Here is a tiny trained network, its code and every weight. The questions are about switching its units off for an input and a class, where a switched-off unit gives its printed mean instead of its output.

import numpy as np


def w(rows, s, z=0):
    codes = np.array(rows[::2]) - 128.0
    scale = np.full(codes.shape[1], s)
    scale[-1] = z or s
    return codes * scale


def f(y):
    return np.maximum(y, 0)


def log_softmax(a):
    a = a - a.max(-1, keepdims=True)
    return a - np.log(np.exp(a).sum(-1, keepdims=True))


def net(x, mask):
    res = np.array(x, float).reshape(1, 4) / 4 @ E
    y = f(res @ A[0][:, :-1].T + A[0][:, -1])
    res = res + np.where(mask, y, B[0][:, -1]) @ B[0][:, :-1]
    return log_softmax(res[-1] @ U[:, :-1].T + U[:, -1])


A, B = {}, {}
E = w([
[50,241,151,146],'x0',
[158,149,9,176],'x1',
[129,129,128,127],'x2',
[233,182,185,166],'x3',
],0.014)
A[0] = w([
[140,146,71,154,66],'n0',
[121,109,193,89,44],'n1',
[168,159,141,120,127],'n2',
[95,122,112,104,59],'n3',
[116,119,177,56,25],'n4',
[171,148,145,149,93],'n5',
[80,89,108,106,111],'n6',
[168,83,134,101,100],'n7',
[150,107,113,123,124],'n8',
[127,126,130,134,99],'n9',
[63,110,83,117,129],'n10',
[138,132,81,164,52],'n11',
[162,88,118,104,90],'n12',
[102,118,94,85,137],'n13',
[161,93,110,99,92],'n14',
[71,95,113,100,116],'n15',
[164,148,138,141,111],'n16',
[148,88,128,126,92],'n17',
[219,173,170,177,129],'n18',
[124,166,94,138,110],'n19',
[149,142,88,140,78],'n20',
[109,103,184,124,3],'n21',
[152,123,53,145,72],'n22',
[140,137,64,154,44],'n23',
[169,159,148,134,91],'n24',
[136,129,100,162,47],'n25',
[91,107,98,125,106],'n26',
[161,118,127,109,115],'n27',
[153,101,111,99,85],'n28',
[96,201,133,133,36],'n29',
[147,104,114,134,117],'n30',
[156,69,113,117,111],'n31',
[169,86,120,129,92],'n32',
[69,252,121,130,44],'n33',
],0.021,0.0064)
B[0] = w([
[153,171,168,40,185],'n0',
[186,183,206,10,177],'n1',
[164,92,69,160,164],'n2',
[143,90,88,153,158],'n3',
[156,153,168,44,175],'n4',
[165,67,59,168,167],'n5',
[168,73,65,160,185],'n6',
[69,170,152,150,175],'n7',
[88,140,168,159,159],'n8',
[137,142,133,139,128],'n9',
[173,90,61,162,204],'n10',
[157,143,174,45,175],'n11',
[83,158,166,179,172],'n12',
[189,73,60,178,175],'n13',
[77,147,144,170,171],'n14',
[178,92,78,165,191],'n15',
[162,70,84,148,162],'n16',
[90,159,135,146,161],'n17',
[182,56,59,170,223],'n18',
[118,156,217,84,174],'n19',
[144,168,145,74,168],'n20',
[157,154,186,48,161],'n21',
[143,170,176,65,200],'n22',
[158,138,171,43,187],'n23',
[157,96,79,161,165],'n24',
[141,125,154,86,156],'n25',
[167,85,78,154,172],'n26',
[103,134,108,143,153],'n27',
[97,152,138,161,161],'n28',
[56,155,154,166,196],'n29',
[80,143,161,152,158],'n30',
[79,162,145,163,186],'n31',
[70,144,145,174,176],'n32',
[45,157,162,189,253],'n33',
],0.011,0.024)
U = w([
[210,71,53,167,198],'0',
[13,151,149,174,3],'1',
[193,148,168,8,221],'2',
],0.015,0.0017)

Each question gives the input, the list of numbers given to net, and the class t.
The units are the neurons (one row each of A and B). Each row of codes is followed by its name. A weight is (code - 128) times the scale printed after its matrix; where a second scale follows, it is the last column's (A, B and U).
mask holds one flag per neuron, in row order. A switched-off neuron (its flag False) gives its mean, the last column of its row in B, instead of its output. The means were averaged over made-up inputs and are rounded, as every weight is.
A unit's drop is (log p(t) with every unit on - log p(t) with that unit switched off) / (log p(t) with every unit on - log p(t) with every unit switched off).
unit that matters most: the unit with the biggest drop
top k neurons: the k neurons with the biggest drops, biggest first
drop of u: that unit's drop, to one decimal
input [5,3,-7,7], class 0: unit that matters most	n18
input [-5,-5,1,-5], class 0: top 3 neurons	[n33 n6 n15]
input [-3,-3,4,0], class 1: top 2 neurons	[n23 n0]
input [-4,5,-2,0], class 2: top 2 neurons	[n33 n22]
input [7,0,7,-7], class 0: top 2 neurons	[n10 n15]
input [0,-4,5,-3], class 2: top 3 neurons	[n18 n1 n4]
input [-7,4,-4,6], class 1: top 2 neurons	[n32 n7]
input [8,4,-7,-8], class 0: top 2 neurons	[n10 n13]
input [-7,4,-7,-6], class 1: top 2 neurons	[n31 n18]
input [3,6,8,5], class 2: top 2 neurons	[n0 n19]
input [1,0,-8,1], class 0: top 2 neurons	[n33 n29]
input [3,-4,-3,3], class 2: top 2 neurons	[n1 n10]
input [-5,5,4,-2], class 1: drop of n31	0.2
input [4,-3,-6,4], class 0: top neuron	[n18]
input [-7,7,5,4], class 1: drop of n14	0.2
input [5,1,-7,-5], class 0: drop of n10	0.4
